Here is a tiny trained network, its code and every weight. The questions are about switching its units off for an input and a class, where a switched-off unit gives its printed mean instead of its output.

import numpy as np


def w(rows, s, z=0):
    codes = np.array(rows[::2]) - 128.0
    scale = np.full(codes.shape[1], s)
    scale[-1] = z or s
    return codes * scale


def norm(h):
    return h / np.sqrt((h * h).mean(-1, keepdims=True) + 1e-5)


def f(y):
    return np.maximum(y, 0)


def log_softmax(a):
    a = a - a.max(-1, keepdims=True)
    return a - np.log(np.exp(a).sum(-1, keepdims=True))


def net(x, mask):
    res = np.array(x, float).reshape(1, 5) / 4 @ E
    u = 0
    for l in range(2):
        y = f(norm(res) @ A[l][:, :-1].T + A[l][:, -1])
        res = res + np.where(mask[u : u + 3], y, B[l][:, -1]) @ B[l][:, :-1]
        u += 3
    return log_softmax(norm(res)[-1] @ U[:, :-1].T + U[:, -1])


A, B = {}, {}
E = w([
[79,164,141,172,50,87,198,75,148,89,133,124],'x0',
[92,70,63,223,119,43,136,5,13,178,208,158],'x1',
[92,131,152,172,158,185,132,124,163,96,157,198],'x2',
[137,147,113,131,155,120,141,122,124,110,120,126],'x3',
[117,138,128,133,110,126,114,141,109,130,108,147],'x4',
],0.011)
A[0] = w([
[184,107,115,45,110,57,112,143,67,181,99,22,87],'L0N0',
[161,93,106,110,206,156,73,152,91,165,139,145,7],'L0N1',
[101,107,161,166,211,217,122,123,149,106,179,252,87],'L0N2',
],0.02,0.013)
B[0] = w([
[32,146,67,245,114,143,87,175,152,118,160,133,225],'L0N0',
[70,104,225,101,88,55,224,36,79,107,183,166,188],'L0N1',
[47,147,49,237,107,129,85,181,135,122,160,115,249],'L0N2',
],0.012,0.02)
A[1] = w([
[148,36,94,137,222,115,68,84,1,198,207,181,108],'L1N0',
[100,106,238,81,104,62,215,54,88,120,171,165,149],'L1N1',
[39,115,148,143,143,125,116,180,133,119,170,133,255],'L1N2',
],0.022,0.00084)
B[1] = w([
[199,140,179,1,202,193,73,237,213,143,38,93,182],'L1N0',
[183,93,187,69,129,112,171,51,68,133,144,160,173],'L1N1',
[206,89,153,53,158,105,145,66,79,160,120,133,254],'L1N2',
],0.0093,0.035)
U = w([
[45,111,39,255,145,112,49,207,135,104,167,148,225],'0',
[246,111,174,53,235,190,50,229,173,134,40,152,180],'1',
[105,119,216,140,48,41,248,21,87,44,161,178,4],'2',
],0.007,0.0014)

Each question gives the input, the list of numbers given to net, and the class t.
The units are the neurons (one row each of A and B). Each row of codes is followed by its name. A weight is (code - 128) times the scale printed after its matrix; where a second scale follows, it is the last column's (A, B and U).
mask holds one flag per neuron, layer by layer. A switched-off neuron (its flag False) gives its mean, the last column of its row in B, instead of its output. The means were averaged over made-up inputs and are rounded, as every weight is.
A unit's drop is (log p(t) with every unit on - log p(t) with that unit switched off) / (log p(t) with every unit on - log p(t) with every unit switched off).
The circuit of an input: a set's keep is (log p(t) with only the set's units on - log p(t) with every unit switched off) / (log p(t) with every unit on - log p(t) with every unit switched off). Starting from all 6 units, units are removed one at a time, each time the one whose removal leaves the highest keep (on an exact tie, the one counted first), for as long as the keep stays at least 0.8.
circuit, biggest first: the units of the circuit, biggest drop first
most important unit: the unit with the biggest drop
top k neurons: the k neurons with the biggest drops, biggest first
k most important neurons of layer l: the k neurons of layer l with the biggest drops, biggest first
drop when u is switched off: that unit's drop, to one decimal
input [-5,-3,-2,8,-7], class 2: most important unit : L0N1
input [-8,0,7,8,6], class 2: top 3 neurons : L0N1, L0N0, L1N2
input [3,-1,3,8,6], class 0: top 2 neurons : L0N1, L1N0
input [6,-5,-8,-7,5], class 0: 2 most important neurons of layer 0 : L0N0, L0N1
input [-3,4,3,-3,-5], class 1: top 2 neurons : L0N0, L1N0
input [6,6,5,6,-2], class 1: circuit, biggest first : L0N0, L1N0, L0N1
input [-4,-3,-3,-2,-3], class 2: 2 most important neurons of layer 0 : L0N1, L0N2
input [-6,7,4,-5,6], class 1: top 2 neurons : L1N0, L0N0
input [-6,1,-5,4,3], class 2: top 2 neurons : L0N1, L0N2
input [0,5,-3,4,2], class 1: top 2 neurons : L0N2, L1N0
input [-4,-7,8,-7,5], class 0: top 2 neurons : L0N2, L1N0
input [4,5,3,8,1], class 1: top 3 neurons : L0N0, L0N1, L1N0
input [3,-5,7,-6,-8], class 0: top 2 neurons : L0N2, L1N0
input [4,4,6,-6,0], class 0: circuit, biggest first : L0N1
input [1,-7,7,-5,-8], class 0: 2 most important neurons of layer 0 : L0N2, L0N1
input [-6,-4,-7,-2,5], class 0: top 2 neurons : L0N0, L1N1
input [-7,6,0,-5,-2], class 2: top 2 neurons : L0N1, L1N1
input [2,6,7,8,-2], class 0: drop when L0N2 is switched off : 5.0
input [2,2,8,5,-6], class 0: drop when L0N2 is switched off : 0.9
input [3,2,-8,-6,-7], class 0: most important unit : L0N0
input [-7,-3,-2,-7,1], class 2: drop when L0N1 is switched off : 0.3
